Below are the code and all the weights of a small trained network. Each question names an input and a class and asks about switching units off, where a switched-off unit gives its printed mean instead of its output.

import numpy as np


def w(rows, s, z=0):
    codes = np.array(rows[::2]) - 128.0
    scale = np.full(codes.shape[1], s)
    scale[-1] = z or s
    return codes * scale


def norm(h):
    return h / np.sqrt((h * h).mean(-1, keepdims=True) + 1e-5)


def f(y):
    return y / 2 * (1 + np.tanh(0.7978845608 * (y + 0.044715 * y**3)))


def log_softmax(a):
    a = a - a.max(-1, keepdims=True)
    return a - np.log(np.exp(a).sum(-1, keepdims=True))


def net(x, mask):
    res = np.array(x, float).reshape(1, 8) / 4 @ E
    u = 0
    for l in range(2):
        y = f(norm(res) @ A[l][:, :-1].T + A[l][:, -1])
        res = res + np.where(mask[u : u + 7], y, B[l][:, -1]) @ B[l][:, :-1]
        u += 7
    return log_softmax(norm(res)[-1] @ U[:, :-1].T + U[:, -1])


A, B = {}, {}
E = w([
[136,40,35,65,2,227,74,179,137,89],'x0',
[119,122,114,133,130,121,134,124,129,127],'x1',
[115,127,120,118,143,130,109,121,127,126],'x2',
[141,129,138,115,127,127,121,114,130,124],'x3',
[114,123,106,138,127,125,142,131,121,131],'x4',
[213,182,19,108,142,98,92,225,91,32],'x5',
[76,215,200,157,27,102,102,110,61,100],'x6',
[151,119,119,120,117,124,135,101,100,143],'x7',
],0.006)
A[0] = w([
[72,115,203,177,193,95,147,78,138,253,192],'L0N0',
[110,77,134,81,97,178,165,109,162,234,71],'L0N1',
[131,9,82,98,100,186,97,159,182,109,164],'L0N2',
[161,159,113,105,230,65,166,164,108,102,201],'L0N3',
[25,132,160,103,33,188,142,84,97,90,161],'L0N4',
[138,188,145,165,152,72,107,129,69,129,15],'L0N5',
[120,239,102,226,59,59,61,104,80,45,5],'L0N6',
],0.0059,0.0025)
B[0] = w([
[196,180,19,64,84,180,137,169,140,17,254],'L0N0',
[75,85,177,56,161,87,160,146,193,175,172],'L0N1',
[98,173,169,112,148,131,188,58,201,151,209],'L0N2',
[130,1,204,165,121,120,93,98,43,107,195],'L0N3',
[121,66,104,194,84,13,39,133,152,145,204],'L0N4',
[67,165,118,157,137,146,117,205,95,217,160],'L0N5',
[130,224,205,64,176,132,202,136,71,158,201],'L0N6',
],0.0069,0.0077)
A[1] = w([
[182,86,34,88,163,210,168,105,180,41,79],'L1N0',
[95,74,98,196,34,138,64,130,150,104,94],'L1N1',
[137,27,163,249,134,81,30,125,96,148,90],'L1N2',
[104,180,137,87,104,74,127,156,129,99,103],'L1N3',
[69,139,203,143,136,79,91,141,86,215,68],'L1N4',
[137,158,152,184,202,99,112,133,82,132,253],'L1N5',
[141,254,81,146,19,99,89,126,86,75,25],'L1N6',
],0.0071,0.002)
B[1] = w([
[139,195,182,166,156,113,120,167,33,135,254],'L1N0',
[153,133,139,158,196,116,149,152,109,96,170],'L1N1',
[121,2,81,205,63,39,28,182,102,113,174],'L1N2',
[142,103,86,78,121,115,153,75,186,172,182],'L1N3',
[180,160,181,108,210,136,181,144,132,50,174],'L1N4',
[144,89,130,180,94,113,106,166,145,98,186],'L1N5',
[58,67,81,116,117,204,123,61,198,207,250],'L1N6',
],0.009,0.0076)
U = w([
[166,200,171,136,189,127,160,164,72,85,173],'0',
[66,126,91,114,114,160,144,75,249,193,2],'1',
[131,30,121,207,97,40,59,148,145,75,203],'2',
],0.013,0.00098)

Each question gives the input, the list of numbers given to net, and the class t.
The units are the neurons (one row each of A and B). Each row of codes is followed by its name. A weight is (code - 128) times the scale printed after its matrix; where a second scale follows, it is the last column's (A, B and U).
mask holds one flag per neuron, layer by layer. A switched-off neuron (its flag False) gives its mean, the last column of its row in B, instead of its output. The means were averaged over made-up inputs and are rounded, as every weight is.
A unit's drop is (log p(t) with every unit on - log p(t) with that unit switched off) / (log p(t) with every unit on - log p(t) with every unit switched off).
most important unit: the unit with the biggest drop
k most important neurons: the k neurons with the biggest drops, biggest first
top k neurons in layer l: the k neurons of layer l with the biggest drops, biggest first
drop of u: that unit's drop, to one decimal
input [4,5,2,-8,2,1,-6,-3], class 0: top 3 neurons in layer 1 => (L1N0, L1N6, L1N3)
input [-5,0,-5,8,5,-3,2,8], class 1: top neuron in layer 1 => (L1N6)
input [-8,7,-7,2,3,-1,6,7], class 1: 3 most important neurons => (L0N0, L1N6, L1N0)
input [4,0,3,7,-3,1,-2,-8], class 0: top 2 neurons in layer 0 => (L0N4, L0N1)
input [-1,4,4,-5,-2,-4,0,-4], class 0: 2 most important neurons => (L1N0, L0N0)
input [-4,4,-8,4,-7,1,-5,0], class 2: 2 most important neurons => (L0N3, L1N2)
input [-4,0,-2,-3,-6,0,7,6], class 1: 2 most important neurons => (L1N6, L1N0)
input [-3,2,-1,4,3,5,-8,3], class 2: top 2 neurons in layer 0 => (L0N3, L0N0)
input [-1,0,3,6,1,-7,-1,-3], class 0: 2 most important neurons => (L0N0, L1N0)
input [0,-7,-2,0,6,-8,-2,6], class 0: 2 most important neurons => (L0N0, L1N6)
input [6,-5,0,7,-6,1,-8,-3], class 0: 2 most important neurons => (L1N0, L1N6)
input [-4,8,-2,-8,-5,-6,-8,6], class 0: 2 most important neurons => (L0N0, L1N0)
input [-8,5,5,0,8,-1,4,-3], class 1: 2 most important neurons => (L0N0, L1N6)
input [2,-4,2,7,2,1,-5,-8], class 0: most important unit => L1N6
input [-2,2,-7,1,-5,-8,-6,3], class 0: 2 most important neurons => (L0N0, L1N0)
input [-8,0,5,1,-7,3,-3,-8], class 2: drop of L0N3 => 0.8
input [5,-4,6,-2,3,-4,2,1], class 2: drop of L0N4 => 3.8
input [-3,7,5,7,-5,6,-6,8], class 2: drop of L0N3 => 0.2
